Here is a tiny trained network, its code and every weight. The questions are about switching its units off for an input and a class, where a switched-off unit gives its printed mean instead of its output.

import numpy as np


def w(rows, s, z=0):
    codes = np.array(rows[::2]) - 128.0
    scale = np.full(codes.shape[1], s)
    scale[-1] = z or s
    return codes * scale


def f(y):
    return np.maximum(y, 0)


def log_softmax(a):
    a = a - a.max(-1, keepdims=True)
    return a - np.log(np.exp(a).sum(-1, keepdims=True))


def net(x, mask):
    res = np.array(x, float).reshape(1, 2) / 4 @ E
    y = f(res @ A[0][:, :-1].T + A[0][:, -1])
    res = res + np.where(mask, y, B[0][:, -1]) @ B[0][:, :-1]
    return log_softmax(res[-1] @ U[:, :-1].T + U[:, -1])


A, B = {}, {}
E = w([
[167,117,40,100],'x0',
[74,9,120,164],'x1',
],0.013)
A[0] = w([
[143,110,127,133,128],'n0',
[140,130,70,130,220],'n1',
[148,150,133,126,6],'n2',
[189,131,85,124,146],'n3',
[105,147,165,114,201],'n4',
[129,173,193,100,219],'n5',
[150,174,200,158,209],'n6',
[118,57,124,108,215],'n7',
[102,34,157,155,254],'n8',
[162,123,80,108,188],'n9',
[126,211,167,119,110],'n10',
[125,200,85,100,68],'n11',
[132,163,7,133,152],'n12',
[116,175,176,145,221],'n13',
],0.016,0.0033)
B[0] = w([
[124,131,120,152,141],'n0',
[84,124,114,75,177],'n1',
[175,129,111,109,146],'n2',
[125,128,60,79,178],'n3',
[126,149,160,109,172],'n4',
[142,196,189,120,209],'n5',
[132,203,193,113,209],'n6',
[148,73,104,135,206],'n7',
[181,2,126,118,251],'n8',
[81,133,86,84,179],'n9',
[200,166,103,202,218],'n10',
[191,107,65,118,194],'n11',
[69,148,31,80,204],'n12',
[133,179,184,104,196],'n13',
],0.032,0.014)
U = w([
[142,95,223,89,89],'0',
[186,31,101,163,205],'1',
[194,162,68,149,26],'2',
[63,134,74,233,35],'3',
[136,128,96,213,17],'4',
[76,103,3,96,216],'5',
[168,218,222,172,231],'6',
[39,102,142,201,2],'7',
],0.0067,0.003)

Each question gives the input, the list of numbers given to net, and the class t.
The units are the neurons (one row each of A and B). Each row of codes is followed by its name. A weight is (code - 128) times the scale printed after its matrix; where a second scale follows, it is the last column's (A, B and U).
mask holds one flag per neuron, in row order. A switched-off neuron (its flag False) gives its mean, the last column of its row in B, instead of its output. The means were averaged over made-up inputs and are rounded, as every weight is.
A unit's drop is (log p(t) with every unit on - log p(t) with that unit switched off) / (log p(t) with every unit on - log p(t) with every unit switched off).
The circuit of an input: a set's keep is (log p(t) with only the set's units on - log p(t) with every unit switched off) / (log p(t) with every unit on - log p(t) with every unit switched off). Starting from the 12 units with the biggest drops (on a tie, the unit counted first), units are removed one at a time, each time the one whose removal leaves the highest keep (on an exact tie, the one counted first), for as long as the keep stays at least 0.8.
units of the circuit, in order: the units of the circuit, biggest drop first
most important unit: the unit with the biggest drop
top k neurons: the k neurons with the biggest drops, biggest first
drop when u is switched off: that unit's drop, to one decimal
input [0,1], class 1: top 2 neurons -> n12; n6
input [-8,4], class 0: units of the circuit, in order -> n10; n11
input [-2,1], class 0: units of the circuit, in order -> n10; n12
input [-2,2], class 1: top 2 neurons -> n5; n6
input [1,3], class 1: most important unit -> n12
input [-4,2], class 0: top 2 neurons -> n10; n11
input [-8,3], class 0: top 2 neurons -> n8; n10
input [1,2], class 1: top 2 neurons -> n12; n3
input [-3,1], class 0: drop when n10 is switched off -> 0.7
input [4,-7], class 5: drop when n12 is switched off -> 1.0
input [0,2], class 1: drop when n12 is switched off -> 0.2
